Below are the code and all the weights of a small trained network. Each question names an input and a class and asks about switching units off, where a switched-off unit gives its printed mean instead of its output.

import numpy as np


def w(rows, s, z=0):
    codes = np.array(rows[::2]) - 128.0
    scale = np.full(codes.shape[1], s)
    scale[-1] = z or s
    return codes * scale


def norm(h):
    return h / np.sqrt((h * h).mean(-1, keepdims=True) + 1e-5)


def f(y):
    return np.maximum(y, 0)


def log_softmax(a):
    a = a - a.max(-1, keepdims=True)
    return a - np.log(np.exp(a).sum(-1, keepdims=True))


def net(x, mask):
    res = np.array(x, float).reshape(1, 2) / 4 @ E
    u = 0
    for l in range(3):
        y = f(norm(res) @ A[l][:, :-1].T + A[l][:, -1])
        res = res + np.where(mask[u : u + 5], y, B[l][:, -1]) @ B[l][:, :-1]
        u += 5
    return log_softmax(norm(res)[-1] @ U[:, :-1].T + U[:, -1])


A, B = {}, {}
E = w([
[225,177,116,79,186,125,156,142,72,153,130],'x0',
[63,169,95,252,113,154,166,79,166,245,254],'x1',
],0.0088)
A[0] = w([
[157,95,142,107,87,162,77,94,106,156,157,19],'L0N0',
[76,142,119,118,129,157,114,110,91,148,171,34],'L0N1',
[11,106,77,132,3,185,80,142,148,154,76,64],'L0N2',
[140,66,179,59,131,94,50,187,84,47,55,109],'L0N3',
[116,149,46,133,162,119,88,130,164,191,174,3],'L0N4',
],0.0069,0.0022)
B[0] = w([
[170,216,154,95,92,131,122,135,128,86,93,128],'L0N0',
[161,143,147,128,141,173,158,196,117,47,85,153],'L0N1',
[170,93,122,148,150,84,165,123,131,66,182,196],'L0N2',
[211,93,25,184,183,245,126,181,224,142,53,250],'L0N3',
[106,186,176,125,98,146,136,127,95,146,133,173],'L0N4',
],0.012,0.011)
A[1] = w([
[135,109,129,73,119,105,66,175,147,134,167,90],'L1N0',
[22,142,134,177,128,201,157,45,78,224,125,124],'L1N1',
[165,139,162,181,90,82,204,141,129,99,204,121],'L1N2',
[172,3,55,116,206,155,173,92,146,162,75,72],'L1N3',
[6,51,244,207,69,105,157,132,149,110,156,2],'L1N4',
],0.0065,0.0016)
B[1] = w([
[106,104,156,83,94,159,117,92,58,155,117,128],'L1N0',
[255,144,196,97,143,146,127,179,143,144,141,194],'L1N1',
[59,42,121,102,65,166,128,84,169,168,132,229],'L1N2',
[143,182,118,141,143,169,59,99,189,245,170,254],'L1N3',
[134,130,79,113,89,58,63,78,55,54,102,194],'L1N4',
],0.0093,0.0086)
A[2] = w([
[16,48,104,177,22,21,8,127,74,104,153,116],'L2N0',
[155,133,14,59,255,101,150,163,146,91,70,254],'L2N1',
[168,144,112,112,153,111,147,165,91,102,177,170],'L2N2',
[131,75,196,163,118,170,145,65,66,73,173,127],'L2N3',
[108,152,126,106,82,81,81,26,183,160,185,196],'L2N4',
],0.0073,0.0012)
B[2] = w([
[210,128,168,118,48,82,199,143,76,157,159,240],'L2N0',
[12,105,65,159,124,150,21,68,159,141,116,255],'L2N1',
[61,123,234,127,134,70,99,216,96,30,127,152],'L2N2',
[130,65,55,174,148,87,223,132,150,64,51,200],'L2N3',
[44,147,114,2,153,49,59,102,90,105,12,191],'L2N4',
],0.0086,0.0081)
U = w([
[3,168,159,104,150,61,13,126,69,126,121,4],'0',
[106,74,117,135,43,25,183,75,117,99,126,74],'1',
[188,187,222,117,119,163,195,192,95,161,164,177],'2',
[158,95,83,179,200,217,92,115,179,153,119,191],'3',
],0.016,0.0028)

Each question gives the input, the list of numbers given to net, and the class t.
The units are the neurons (one row each of A and B). Each row of codes is followed by its name. A weight is (code - 128) times the scale printed after its matrix; where a second scale follows, it is the last column's (A, B and U).
mask holds one flag per neuron, layer by layer. A switched-off neuron (its flag False) gives its mean, the last column of its row in B, instead of its output. The means were averaged over made-up inputs and are rounded, as every weight is.
A unit's drop is (log p(t) with every unit on - log p(t) with that unit switched off) / (log p(t) with every unit on - log p(t) with every unit switched off).
The circuit of an input: a set's keep is (log p(t) with only the set's units on - log p(t) with every unit switched off) / (log p(t) with every unit on - log p(t) with every unit switched off). Starting from the 12 units with the biggest drops (on a tie, the unit counted first), units are removed one at a time, each time the one whose removal leaves the highest keep (on an exact tie, the one counted first), for as long as the keep stays at least 0.8.
circuit, biggest first: the units of the circuit, biggest drop first
top k neurons: the k neurons with the biggest drops, biggest first
top k neurons in layer l: the k neurons of layer l with the biggest drops, biggest first
drop of u: that unit's drop, to one decimal
input [7,3], class 2: circuit, biggest first	(L0N3)
input [1,4], class 2: top 3 neurons	(L0N2, L1N1, L0N3)
input [2,4], class 2: top 2 neurons	(L0N2, L0N3)
input [2,8], class 2: top 2 neurons	(L1N1, L0N3)
input [4,1], class 2: top 3 neurons	(L0N2, L0N3, L2N1)
input [3,2], class 2: top 2 neurons in layer 0	(L0N2, L0N3)
input [0,8], class 1: top 2 neurons	(L0N3, L1N4)
input [3,1], class 2: top 2 neurons	(L0N2, L0N3)
input [6,3], class 2: drop of L0N3	0.7
input [-1,5], class 1: drop of L0N3	1.3
input [-5,7], class 1: drop of L0N3	1.2
